Below are the code and all the weights of a small trained network. Each question names an input and a target symbol and asks about switching units off, where a switched-off unit gives its printed mean instead of its output.

import numpy as np


def w(rows, s, z=0):
    codes = np.array(rows[::2]) - 128.0
    scale = np.full(codes.shape[1], s)
    scale[-1] = z or s
    return codes * scale


def norm(h):
    return h / np.sqrt((h * h).mean(-1, keepdims=True) + 1e-5)


def f(y):
    return y / 2 * (1 + np.tanh(0.7978845608 * (y + 0.044715 * y**3)))


def softmax(a):
    e = np.exp(a - a.max(-1, keepdims=True))
    return e / e.sum(-1, keepdims=True)


def log_softmax(a):
    a = a - a.max(-1, keepdims=True)
    return a - np.log(np.exp(a).sum(-1, keepdims=True))


def net(x, mask):
    ids = ['αβγεθλξπτψ'.index(c) for c in x.split()]
    T = len(ids)
    res = E[ids] + P[:T]
    u = 0
    for l in range(2):
        q, k, v = (norm(res) @ M[l].T for M in (Q, K, V))
        z = softmax(np.where(np.tri(T) > 0, q @ k.T / 4**0.5, -1e9)) @ v
        res = res + np.where(mask[u], z, O[l][:, -1]) @ O[l][:, :-1]
        u += 1
        y = f(norm(res) @ A[l][:, :-1].T + A[l][:, -1])
        res = res + np.where(mask[u : u + 8], y, B[l][:, -1]) @ B[l][:, :-1]
        u += 8
    return log_softmax(norm(res)[-1] @ U[:, :-1].T + U[:, -1])


Q, K, V, O, A, B = {}, {}, {}, {}, {}, {}
E = w([
[55,40,87,58],'α',
[57,107,165,156],'β',
[87,119,167,130],'γ',
[157,139,128,165],'ε',
[31,138,163,107],'θ',
[125,30,92,254],'λ',
[114,108,92,232],'ξ',
[81,35,26,114],'π',
[88,127,244,223],'τ',
[134,70,40,120],'ψ',
],0.0076)
P = w([
[164,138,97,118],'0',
[150,144,168,135],'1',
[14,137,80,172],'2',
[60,76,139,155],'3',
[162,112,190,140],'4',
[5,99,47,128],'5',
[50,42,143,129],'6',
[183,79,191,123],'7',
],0.016)
Q[0] = w([
[219,135,182,133],'0.h1',
[196,30,169,124],'0.h1',
[4,152,95,217],'0.h1',
[33,184,75,153],'0.h1',
],0.012)
K[0] = w([
[102,162,72,118],'0.h1',
[160,143,6,137],'0.h1',
[128,23,178,170],'0.h1',
[119,78,209,124],'0.h1',
],0.016)
V[0] = w([
[92,11,208,112],'0.h1',
[192,255,195,48],'0.h1',
[120,30,224,34],'0.h1',
[126,118,32,196],'0.h1',
],0.012)
O[0] = w([
[142,246,139,210,173],'0.h1',
[67,176,226,27,1],'0.h1',
[71,207,197,186,113],'0.h1',
[157,41,50,169,191],'0.h1',
],0.012,0.0096)
A[0] = w([
[5,152,54,118,157],'0.n1',
[207,107,170,144,103],'0.n2',
[170,174,113,141,118],'0.n3',
[151,180,60,81,102],'0.n4',
[118,145,112,83,100],'0.n5',
[152,132,114,140,153],'0.n6',
[100,144,144,182,127],'0.n7',
[58,141,135,131,4],'0.n8',
],0.031,0.0046)
B[0] = w([
[3,84,94,95,215],'0.n1',
[80,194,107,99,179],'0.n2',
[133,121,66,104,164],'0.n3',
[162,148,143,57,124],'0.n4',
[91,169,119,150,136],'0.n5',
[88,90,95,137,187],'0.n6',
[191,98,116,189,245],'0.n7',
[189,75,162,176,161],'0.n8',
],0.03,0.011)
Q[1] = w([
[249,75,106,98],'1.h1',
[49,117,208,215],'1.h1',
[66,126,246,241],'1.h1',
[123,34,80,137],'1.h1',
],0.017)
K[1] = w([
[207,120,80,122],'1.h1',
[79,95,114,230],'1.h1',
[95,79,118,253],'1.h1',
[106,110,49,144],'1.h1',
],0.019)
V[1] = w([
[66,146,200,118],'1.h1',
[150,114,170,244],'1.h1',
[206,133,42,131],'1.h1',
[223,249,199,82],'1.h1',
],0.011)
O[1] = w([
[215,96,69,158,90],'1.h1',
[112,128,50,63,135],'1.h1',
[7,155,180,106,158],'1.h1',
[135,21,5,194,2],'1.h1',
],0.011,0.017)
A[1] = w([
[167,119,110,168,83],'1.n1',
[196,169,169,88,50],'1.n2',
[76,192,114,82,117],'1.n3',
[164,254,137,168,4],'1.n4',
[98,181,147,193,47],'1.n5',
[75,142,210,109,35],'1.n6',
[180,166,36,111,124],'1.n7',
[202,148,180,74,154],'1.n8',
],0.026,0.0037)
B[1] = w([
[120,55,85,171,182],'1.n1',
[125,206,160,19,150],'1.n2',
[39,137,95,176,221],'1.n3',
[153,197,192,251,174],'1.n4',
[216,127,172,93,254],'1.n5',
[235,72,184,140,209],'1.n6',
[253,121,141,187,175],'1.n7',
[144,248,100,53,178],'1.n8',
],0.033,0.0083)
U = w([
[129,243,194,210,105],'α',
[147,161,158,95,187],'β',
[150,188,145,95,252],'γ',
[67,76,204,163,36],'ε',
[176,81,162,65,136],'θ',
[31,181,55,156,187],'λ',
[103,77,110,80,112],'ξ',
[200,122,1,146,107],'π',
[113,52,224,143,15],'τ',
[120,72,112,86,86],'ψ',
],0.0099,0.0041)

Each question gives the input, a string of symbols that net reads in full, and the target symbol t.
The units are the heads (4 rows each of Q, K, V and O) and the neurons (one row each of A and B). Each row of codes is followed by its name. A weight is (code - 128) times the scale printed after its matrix; where a second scale follows, it is the last column's (O, A, B and U).
mask holds one flag per unit, layer by layer, with each layer's heads first. A switched-off unit (its flag False) gives its mean, the last column of its rows in O or B, instead of its output. The means were averaged over made-up inputs and are rounded, as every weight is.
A unit's drop is (log p(t) with every unit on - log p(t) with that unit switched off) / (log p(t) with every unit on - log p(t) with every unit switched off).
The circuit of an input: a set's keep is (log p(t) with only the set's units on - log p(t) with every unit switched off) / (log p(t) with every unit on - log p(t) with every unit switched off). Starting from the 12 units with the biggest drops (on a tie, the unit counted first), units are removed one at a time, each time the one whose removal leaves the highest keep (on an exact tie, the one counted first), for as long as the keep stays at least 0.8.
units of the circuit, in order: the units of the circuit, biggest drop first
unit that matters most: the unit with the biggest drop
top k neurons: the k neurons with the biggest drops, biggest first
drop when u is switched off: that unit's drop, to one decimal
input α λ α ε τ λ λ λ, target α: units of the circuit, in order -> [0.n2]
input θ ξ τ α λ, target γ: units of the circuit, in order -> [0.h1, 0.n1, 1.n8]
input λ τ λ λ α α ε θ, target λ: top 2 neurons -> [0.n7, 1.n3]
input τ γ α λ λ, target π: units of the circuit, in order -> [0.h1, 1.n4]
input θ λ α τ τ ε, target τ: top 2 neurons -> [0.n1, 0.n8]
input π τ ψ, target τ: top 2 neurons -> [0.n8, 0.n1]
input τ λ ε ξ λ τ, target λ: top 3 neurons -> [0.n1, 1.n6, 0.n3]
input π τ λ β ε α, target ε: top 3 neurons -> [0.n1, 0.n8, 1.n6]
input τ α λ λ λ α, target λ: top 2 neurons -> [0.n1, 1.n6]
input ψ τ ε τ τ λ α ψ, target τ: top 2 neurons -> [1.n6, 0.n7]
input λ λ θ θ ε τ λ ξ, target λ: top 2 neurons -> [0.n7, 0.n2]
input λ τ λ λ λ α π, target λ: top 3 neurons -> [0.n1, 1.n6, 1.n7]
input θ λ ε λ τ τ τ λ, target γ: top 2 neurons -> [0.n1, 1.n8]
input λ α λ β ε ξ ψ λ, target λ: unit that matters most -> 1.h1
input π τ τ λ ε, target λ: top 2 neurons -> [1.n3, 0.n2]
input θ ε β ε λ τ α θ, target γ: top 3 neurons -> [0.n1, 1.n8, 0.n7]
input π λ τ ε α γ λ λ, target ε: top 4 neurons -> [0.n7, 1.n6, 1.n3, 0.n2]
input λ τ τ λ λ ε, target λ: drop when 1.n6 is switched off -> 0.1
input α ξ λ λ λ λ, target λ: drop when 0.n8 is switched off -> 0.1
input θ ξ λ θ α, target γ: drop when 0.n1 is switched off -> 1.1
input τ τ λ λ θ τ ε β, target π: units of the circuit, in order -> [0.h1]
